Below are the code and all the weights of a small trained network. Each question names an input and a class and asks about switching units off, where a switched-off unit gives its printed mean instead of its output.

import numpy as np


def w(rows, s, z=0):
    codes = np.array(rows[::2]) - 128.0
    scale = np.full(codes.shape[1], s)
    scale[-1] = z or s
    return codes * scale


def f(y):
    return y / 2 * (1 + np.tanh(0.7978845608 * (y + 0.044715 * y**3)))


def log_softmax(a):
    a = a - a.max(-1, keepdims=True)
    return a - np.log(np.exp(a).sum(-1, keepdims=True))


def net(x, mask):
    res = np.array(x, float).reshape(1, 8) / 4 @ E
    y = f(res @ A[0][:, :-1].T + A[0][:, -1])
    res = res + np.where(mask, y, B[0][:, -1]) @ B[0][:, :-1]
    return log_softmax(res[-1] @ U[:, :-1].T + U[:, -1])


A, B = {}, {}
E = w([
[169,85,156,123,169,101,190,189,126,181,41],'x0',
[117,80,182,183,96,113,167,107,115,107,132],'x1',
[51,119,96,133,171,76,184,129,120,144,140],'x2',
[164,126,102,43,56,80,120,116,81,129,182],'x3',
[123,145,175,140,147,103,140,112,117,245,145],'x4',
[159,95,108,102,109,206,149,105,136,128,159],'x5',
[136,224,148,180,105,126,101,180,170,148,113],'x6',
[143,202,119,101,88,135,135,70,150,107,99],'x7',
],0.012)
A[0] = w([
[173,135,136,172,111,189,113,113,142,165,63,158],'N0',
[128,229,121,152,62,125,64,159,156,133,151,167],'N1',
[54,122,125,157,164,160,144,107,120,54,191,147],'N2',
[98,194,188,100,152,94,82,140,94,187,134,177],'N3',
[180,146,255,176,76,57,108,158,132,104,116,252],'N4',
[81,105,123,105,116,18,144,155,127,104,133,242],'N5',
[95,122,87,137,138,164,174,111,86,55,164,158],'N6',
[197,92,154,79,131,125,57,117,118,147,138,221],'N7',
[85,71,68,153,91,169,92,106,128,55,50,232],'N8',
[157,96,125,123,108,191,145,149,148,47,59,218],'N9',
[5,147,151,178,147,189,156,164,83,142,61,199],'N10',
[149,141,192,138,76,86,185,107,172,157,164,170],'N11',
[144,72,71,93,157,211,138,120,131,109,76,191],'N12',
[165,202,117,118,107,165,129,100,87,148,184,189],'N13',
[107,73,141,119,159,199,67,59,99,172,188,236],'N14',
[142,106,221,159,138,168,74,144,127,144,123,211],'N15',
[129,193,63,73,96,156,90,129,167,185,133,201],'N16',
[92,110,49,72,190,35,165,162,143,120,101,113],'N17',
[94,45,93,113,158,110,106,53,121,224,184,233],'N18',
[89,114,136,68,121,118,164,111,91,222,169,216],'N19',
],0.0081,0.0032)
B[0] = w([
[170,153,125,124,70,151,175,158,139,179,130,189],'N0',
[170,167,133,163,39,79,74,154,156,119,204,251],'N1',
[66,161,142,230,196,136,86,32,90,94,127,231],'N2',
[95,158,123,143,112,75,142,165,147,177,174,212],'N3',
[78,88,123,92,105,194,66,139,87,254,148,232],'N4',
[25,136,54,125,185,72,85,129,128,145,103,227],'N5',
[179,176,132,159,149,159,94,138,136,58,65,219],'N6',
[164,105,117,80,144,134,160,128,156,173,188,201],'N7',
[163,116,79,141,121,141,65,69,124,91,118,245],'N8',
[210,85,76,118,160,227,102,76,179,144,77,233],'N9',
[121,141,89,182,130,154,134,120,90,120,91,240],'N10',
[95,137,157,167,17,99,122,36,217,235,107,185],'N11',
[159,98,91,92,86,143,196,73,149,69,35,227],'N12',
[123,129,162,147,78,76,124,136,167,130,159,216],'N13',
[196,142,169,156,144,137,157,68,98,98,200,244],'N14',
[144,184,121,120,151,217,143,107,45,151,133,199],'N15',
[182,136,89,151,80,87,175,160,209,76,164,241],'N16',
[139,145,71,87,211,47,163,168,57,95,82,224],'N17',
[129,119,158,118,122,94,198,122,24,95,164,255],'N18',
[123,69,143,151,132,71,206,155,129,76,162,233],'N19',
],0.0075,0.0087)
U = w([
[142,123,118,78,131,176,2,129,103,147,167,138],'0',
[141,180,128,136,80,91,88,194,199,109,172,104],'1',
[154,129,204,132,136,125,204,115,108,109,159,2],'2',
[144,198,159,195,130,186,118,214,122,176,68,68],'3',
[64,132,61,103,181,72,130,203,100,82,75,214],'4',
[94,153,134,203,151,159,37,75,123,40,91,136],'5',
[193,76,119,102,114,165,137,126,170,94,12,208],'6',
[57,109,196,132,90,110,116,73,143,194,80,149],'7',
],0.0097,0.0014)

Each question gives the input, the list of numbers given to net, and the class t.
The units are the neurons (one row each of A and B). Each row of codes is followed by its name. A weight is (code - 128) times the scale printed after its matrix; where a second scale follows, it is the last column's (A, B and U).
mask holds one flag per neuron, in row order. A switched-off neuron (its flag False) gives its mean, the last column of its row in B, instead of its output. The means were averaged over made-up inputs and are rounded, as every weight is.
A unit's drop is (log p(t) with every unit on - log p(t) with that unit switched off) / (log p(t) with every unit on - log p(t) with every unit switched off).
The circuit of an input: a set's keep is (log p(t) with only the set's units on - log p(t) with every unit switched off) / (log p(t) with every unit on - log p(t) with every unit switched off). Starting from the 12 units with the biggest drops (on a tie, the unit counted first), units are removed one at a time, each time the one whose removal leaves the highest keep (on an exact tie, the one counted first), for as long as the keep stays at least 0.8.
units of the circuit, in order: the units of the circuit, biggest drop first
most important unit: the unit with the biggest drop
k most important neurons: the k neurons with the biggest drops, biggest first
drop of u: that unit's drop, to one decimal
input [1,-8,3,-7,-6,1,-1,-3], class 6: most important unit -> N12
input [0,3,2,8,3,-8,-1,-5], class 4: 2 most important neurons -> (N5, N17)
input [-3,2,-4,3,3,4,-3,8], class 1: units of the circuit, in order -> (N13, N16)
input [0,-5,-3,1,-6,1,2,0], class 6: units of the circuit, in order -> (N9, N12)
input [-3,7,1,-4,6,-1,8,-2], class 7: 3 most important neurons -> (N11, N4, N6)
input [-8,-4,-1,-6,8,5,0,1], class 2: 2 most important neurons -> (N14, N18)
input [-5,2,3,-3,5,-5,-6,-1], class 2: 2 most important neurons -> (N18, N14)
input [-4,6,-8,0,-2,-4,-5,-4], class 0: units of the circuit, in order -> (N4, N7)
input [-1,-7,8,-8,2,2,4,6], class 1: 2 most important neurons -> (N16, N1)
input [7,-7,0,-7,1,8,7,5], class 6: 4 most important neurons -> (N12, N9, N16, N4)
input [5,8,-1,-5,8,5,4,7], class 7: 2 most important neurons -> (N11, N4)
input [8,2,-8,7,8,-2,1,0], class 7: 2 most important neurons -> (N11, N4)
input [7,6,0,3,-1,-5,6,-8], class 7: 2 most important neurons -> (N4, N11)
input [2,5,-1,-3,-7,4,7,5], class 6: most important unit -> N9
input [-5,4,-3,1,-3,-6,8,-6], class 0: 2 most important neurons -> (N4, N16)
input [0,8,-3,0,-4,4,4,0], class 6: 2 most important neurons -> (N9, N5)
input [-7,-2,-3,7,2,-3,-8,4], class 2: drop of N14 -> 0.1
input [-3,5,6,7,1,-3,-2,2], class 4: drop of N5 -> 0.5
input [-4,-7,5,-1,-6,-3,2,8], class 1: drop of N16 -> 0.9
input [3,-1,-1,-4,-4,-8,-2,3], class 4: units of the circuit, in order -> (N17)
input [2,4,5,-1,8,-6,-5,-4], class 4: drop of N5 -> 0.2
